[[ 26.9  -0.7  18.2 -32.8  -7.7]
 [ 63.5  -1.7  20.9 -18.2  -6.5]
 [  0.7   0.0  17.7  -4.5   0.7]
 [ 52.3  -1.4  17.5  21.5   7.9]]
|
[[26.9 -0.7]
 [63.5 -1.7]
 [ 0.7  0.0]]

[[ -4.0  -4.8  -4.4  12.4]
 [ 11.9  13.7   3.8 -19.9]
 [ 14.9  33.7 -33.8 -31.8]
 [ 58.7  42.1 -42.1 -33.9]]
|
[[-4.0 -4.8]
 [11.9 13.7]
 [14.9 33.7]]

[[ 18.4   5.4  68.2]
 [ -1.1   4.8   0.5]
 [-17.6  14.0  14.7]
 [  3.7  -7.2  -7.9]
 [ 18.4  -7.4  22.1]]
|
[[ 18.4   5.4]
 [ -1.1   4.8]
 [-17.6  14.0]]

[[ -9.2  -9.3  20.3 -63.5]
 [ 17.6   0.7   0.7  69.3]
 [ -9.2  20.7  39.8  69.3]]
|
[[-9.2 -9.3]
 [17.6  0.7]
 [-9.2 20.7]]

[[ 21.8 -60.4]
 [  0.4  -8.0]
 [-46.1  -6.6]
 [ 20.2  10.8]
 [ 19.3  13.9]]
|
[[ 21.8 -60.4]
 [  0.4  -8.0]
 [-46.1  -6.6]]

[[ -8.2  52.5  21.2  37.6   1.4]
 [ 16.4  61.3  -6.4  23.7  25.7]
 [ -6.3  17.8  11.4  15.5  -2.8]
 [-29.1 -24.5  29.6   8.1 -31.2]]
|
[[-8.2 52.5]
 [16.4 61.3]
 [-6.3 17.8]]
